Here is a tiny trained network, its code and every weight. The questions are about switching its units off for an input and a class, where a switched-off unit gives its printed mean instead of its output.

import numpy as np


def w(rows, s, z=0):
    codes = np.array(rows[::2]) - 128.0
    scale = np.full(codes.shape[1], s)
    scale[-1] = z or s
    return codes * scale


def f(y):
    return y / 2 * (1 + np.tanh(0.7978845608 * (y + 0.044715 * y**3)))


def log_softmax(a):
    a = a - a.max(-1, keepdims=True)
    return a - np.log(np.exp(a).sum(-1, keepdims=True))


def net(x, mask):
    res = np.array(x, float).reshape(1, 7) / 4 @ E
    y = f(res @ A[0][:, :-1].T + A[0][:, -1])
    res = res + np.where(mask, y, B[0][:, -1]) @ B[0][:, :-1]
    return log_softmax(res[-1] @ U[:, :-1].T + U[:, -1])


A, B = {}, {}
E = w([
[26,138,129],'x0',
[191,242,97],'x1',
[143,113,254],'x2',
[109,128,212],'x3',
[89,151,104],'x4',
[157,92,137],'x5',
[61,186,88],'x6',
],0.0089)
A[0] = w([
[146,181,93,74],'neuron 1',
[159,2,228,114],'neuron 2',
[189,98,29,91],'neuron 3',
[144,22,114,245],'neuron 4',
[191,61,39,98],'neuron 5',
[65,87,173,81],'neuron 6',
[69,145,95,163],'neuron 7',
],0.0062,0.012)
B[0] = w([
[107,124,57,125],'neuron 1',
[160,255,28,176],'neuron 2',
[5,83,134,138],'neuron 3',
[174,141,197,244],'neuron 4',
[42,78,191,139],'neuron 5',
[58,126,44,132],'neuron 6',
[152,126,152,171],'neuron 7',
],0.0079,0.011)
U = w([
[139,162,19,144],'0',
[255,138,186,199],'1',
[33,37,201,130],'2',
[169,44,120,4],'3',
],0.0096,0.014)

Each question gives the input, the list of numbers given to net, and the class t.
The units are the neurons (one row each of A and B). Each row of codes is followed by its name. A weight is (code - 128) times the scale printed after its matrix; where a second scale follows, it is the last column's (A, B and U).
mask holds one flag per neuron, in row order. A switched-off neuron (its flag False) gives its mean, the last column of its row in B, instead of its output. The means were averaged over made-up inputs and are rounded, as every weight is.
A unit's drop is (log p(t) with every unit on - log p(t) with that unit switched off) / (log p(t) with every unit on - log p(t) with every unit switched off).
The circuit of an input: a set's keep is (log p(t) with only the set's units on - log p(t) with every unit switched off) / (log p(t) with every unit on - log p(t) with every unit switched off). Starting from all 7 units, units are removed one at a time, each time the one whose removal leaves the highest keep (on an exact tie, the one counted first), for as long as the keep stays at least 0.8.
units of the circuit, in order: the units of the circuit, biggest drop first
unit that matters most: the unit with the biggest drop
k most important neurons: the k neurons with the biggest drops, biggest first
drop of u: that unit's drop, to one decimal
input [-1,1,-1,-4,8,8,-2], class 2: units of the circuit, in order => (neuron 2; neuron 5)
input [8,-7,3,-5,-3,6,-3], class 0: unit that matters most => neuron 2
input [4,-7,5,-3,5,7,-6], class 1: 2 most important neurons => (neuron 2; neuron 4)
input [3,-3,-8,-2,2,6,-7], class 2: 3 most important neurons => (neuron 5; neuron 3; neuron 2)
input [-6,1,-4,-4,4,5,-6], class 2: units of the circuit, in order => (neuron 3; neuron 5)
input [2,-7,-3,-1,0,3,-6], class 1: units of the circuit, in order => (neuron 4; neuron 2)
input [1,-6,3,-1,8,4,-2], class 1: 4 most important neurons => (neuron 2; neuron 4; neuron 3; neuron 5)
input [4,1,-5,-6,-4,0,-6], class 2: drop of neuron 4 => 0.0
input [-5,-6,-7,-4,7,6,4], class 2: drop of neuron 3 => 0.1
input [-2,-2,-8,-3,6,7,-3], class 2: drop of neuron 5 => 0.2
